Below is a small trained network, with its code and all its weights. Each question gives an input and a target symbol and asks what happens when units are switched off, that is, made to give their printed mean instead of their output.

import numpy as np


def w(rows, s, z=0):
    codes = np.array(rows[::2]) - 128.0
    scale = np.full(codes.shape[1], s)
    scale[-1] = z or s
    return codes * scale


def f(y):
    return np.maximum(y, 0)


def softmax(a):
    e = np.exp(a - a.max(-1, keepdims=True))
    return e / e.sum(-1, keepdims=True)


def log_softmax(a):
    a = a - a.max(-1, keepdims=True)
    return a - np.log(np.exp(a).sum(-1, keepdims=True))


def net(x, mask):
    ids = ['ΔΞΦΨεηπω'.index(c) for c in x.split()]
    T = len(ids)
    res = E[ids] + P[:T]
    q, k, v = (res @ M[0].T for M in (Q, K, V))
    z = softmax(np.where(np.tri(T) > 0, q @ k.T / 4**0.5, -1e9)) @ v
    res = res + np.where(mask[0], z, O[0][:, -1]) @ O[0][:, :-1]
    y = f(res @ A[0][:, :-1].T + A[0][:, -1])
    res = res + np.where(mask[1:9], y, B[0][:, -1]) @ B[0][:, :-1]
    return log_softmax(res[-1] @ U[:, :-1].T + U[:, -1])


Q, K, V, O, A, B = {}, {}, {}, {}, {}, {}
E = w([
[144,114,86,164,108,141,87],'Δ',
[154,102,115,149,98,93,75],'Ξ',
[169,122,255,117,138,103,131],'Φ',
[121,151,150,156,131,185,172],'Ψ',
[93,160,223,149,102,124,177],'ε',
[127,5,169,162,166,167,120],'η',
[185,92,149,99,205,97,148],'π',
[191,132,160,142,82,40,168],'ω',
],0.022)
P = w([
[124,109,153,114,132,165,129],'0',
[151,248,146,157,104,134,151],'1',
[131,85,120,81,52,157,107],'2',
[101,54,100,135,188,159,120],'3',
[182,215,206,157,139,119,169],'4',
[100,80,158,84,48,109,117],'5',
[93,34,121,148,191,171,118],'6',
[219,171,188,159,132,134,172],'7',
[95,76,186,69,98,36,162],'8',
[69,39,106,128,189,173,120],'9',
[230,152,174,163,88,188,161],'10',
],0.012)
Q[0] = w([
[83,174,133,212,207,83,121],'head 1',
[37,44,82,91,96,144,103],'head 1',
[232,46,145,132,1,204,186],'head 1',
[86,149,8,107,148,137,72],'head 1',
],0.009)
K[0] = w([
[82,140,95,57,70,205,72],'head 1',
[166,154,65,255,176,140,110],'head 1',
[77,74,161,106,162,29,182],'head 1',
[103,170,158,109,149,134,86],'head 1',
],0.0095)
V[0] = w([
[118,148,191,141,136,120,160],'head 1',
[190,122,116,185,106,1,151],'head 1',
[36,85,142,153,75,91,124],'head 1',
[152,107,87,226,142,117,152],'head 1',
],0.0089)
O[0] = w([
[161,126,128,165,137,76,164,198],'head 1',
[96,147,97,65,97,131,116,255],'head 1',
[96,170,145,174,43,106,88,157],'head 1',
[252,109,108,145,54,170,145,129],'head 1',
],0.014,0.0093)
A[0] = w([
[70,121,148,135,93,99,138,239],'neuron 1',
[143,250,157,151,90,122,119,165],'neuron 2',
[96,87,117,98,106,114,158,7],'neuron 3',
[206,132,140,81,114,179,116,12],'neuron 4',
[134,226,103,80,163,89,150,1],'neuron 5',
[47,113,69,153,177,242,118,67],'neuron 6',
[82,109,153,121,169,140,172,102],'neuron 7',
[53,68,134,150,118,179,205,96],'neuron 8',
],0.011,0.0034)
B[0] = w([
[187,120,89,89,123,75,96,232],'neuron 1',
[156,39,97,140,186,142,131,254],'neuron 2',
[132,62,84,197,12,110,212,160],'neuron 3',
[137,148,84,153,100,7,166,156],'neuron 4',
[121,144,90,168,97,190,27,176],'neuron 5',
[202,154,227,203,111,167,170,144],'neuron 6',
[205,168,154,101,140,112,127,162],'neuron 7',
[1,191,69,122,228,63,84,174],'neuron 8',
],0.0087,0.011)
U = w([
[170,136,187,157,43,156,152,95],'Δ',
[125,107,106,43,121,176,3,175],'Ξ',
[154,160,181,46,106,131,148,184],'Φ',
[134,204,138,132,94,107,200,201],'Ψ',
[67,199,118,112,126,25,75,66],'ε',
[86,69,147,168,109,74,100,4],'η',
[155,86,99,29,163,140,174,137],'π',
[130,128,116,93,64,91,254,159],'ω',
],0.0092,0.0048)

Each question gives the input, a string of symbols that net reads in full, and the target symbol t.
The units are the heads (4 rows each of Q, K, V and O) and the neurons (one row each of A and B). Each row of codes is followed by its name. A weight is (code - 128) times the scale printed after its matrix; where a second scale follows, it is the last column's (O, A, B and U).
mask holds one flag per unit, heads first, then neurons. A switched-off unit (its flag False) gives its mean, the last column of its rows in O or B, instead of its output. The means were averaged over made-up inputs and are rounded, as every weight is.
A unit's drop is (log p(t) with every unit on - log p(t) with that unit switched off) / (log p(t) with every unit on - log p(t) with every unit switched off).
The circuit of an input: a set's keep is (log p(t) with only the set's units on - log p(t) with every unit switched off) / (log p(t) with every unit on - log p(t) with every unit switched off). Starting from all 9 units, units are removed one at a time, each time the one whose removal leaves the highest keep (on an exact tie, the one counted first), for as long as the keep stays at least 0.8.
units of the circuit, in order: the units of the circuit, biggest drop first
unit that matters most: the unit with the biggest drop
k most important neurons: the k neurons with the biggest drops, biggest first
input π Φ ω Ξ π ε Δ, target Δ: units of the circuit, in order -> (neuron 6; head 1)
input ω ε Ξ ω ε Ξ, target ω: 2 most important neurons -> (neuron 3; neuron 5)
input Δ ω Φ, target ω: units of the circuit, in order -> (head 1; neuron 4; neuron 3)
input ε Φ Φ ω ε ε ε ε, target η: unit that matters most -> neuron 2
input π Ξ Φ ε Ψ, target ε: units of the circuit, in order -> (head 1; neuron 8)
input Ξ Ξ π ω Ψ ω ω Ξ, target Ξ: units of the circuit, in order -> (head 1; neuron 2)
input η ω Ψ, target ω: 2 most important neurons -> (neuron 4; neuron 5)
input ω ω ε ε ε η Ψ, target Ψ: units of the circuit, in order -> (neuron 6; neuron 8)
input Ξ Δ Δ ε Φ ω Ψ ω η, target ω: 2 most important neurons -> (neuron 3; neuron 2)
input Δ Ξ Δ Ξ ω η ω ε, target Δ: 2 most important neurons -> (neuron 8; neuron 4)
input Ξ Ψ ω Ξ ω ω Ξ ω ω Ψ, target Ψ: units of the circuit, in order -> (neuron 6; neuron 8; neuron 2)
input Ξ Ξ η, target η: 2 most important neurons -> (neuron 8; neuron 6)
input ε ω ω η π, target Ξ: units of the circuit, in order -> (neuron 5; head 1)
input ω ω π, target ω: units of the circuit, in order -> (neuron 4; neuron 3; head 1; neuron 2)
input Ξ ω Ξ Ψ Δ η ω ω π, target ω: 2 most important neurons -> (neuron 3; neuron 2)
input Ψ η Δ Ξ Ψ ω ω Δ, target Ξ: 2 most important neurons -> (neuron 2; neuron 3)
input ε Δ η ω ω Ξ, target ω: most important neuron -> (neuron 3)
input ω Δ ω ε ω, target Ξ: units of the circuit, in order -> (neuron 5; head 1; neuron 2)
input π Δ ε ω Ψ ω η π, target Ξ: units of the circuit, in order -> (head 1; neuron 5)
input Φ Φ Ψ ω ω ω π ω Φ ω π, target ε: 2 most important neurons -> (neuron 2; neuron 5)
input Φ ε Ξ, target ε: unit that matters most -> head 1
input η η ε ω ω, target η: units of the circuit, in order -> (neuron 2; head 1)
input η ω η ε Φ, target Δ: 2 most important neurons -> (neuron 8; neuron 1)
input Ξ ε Ψ ε Δ ω Δ Φ, target Ξ: units of the circuit, in order -> (head 1; neuron 5; neuron 2)
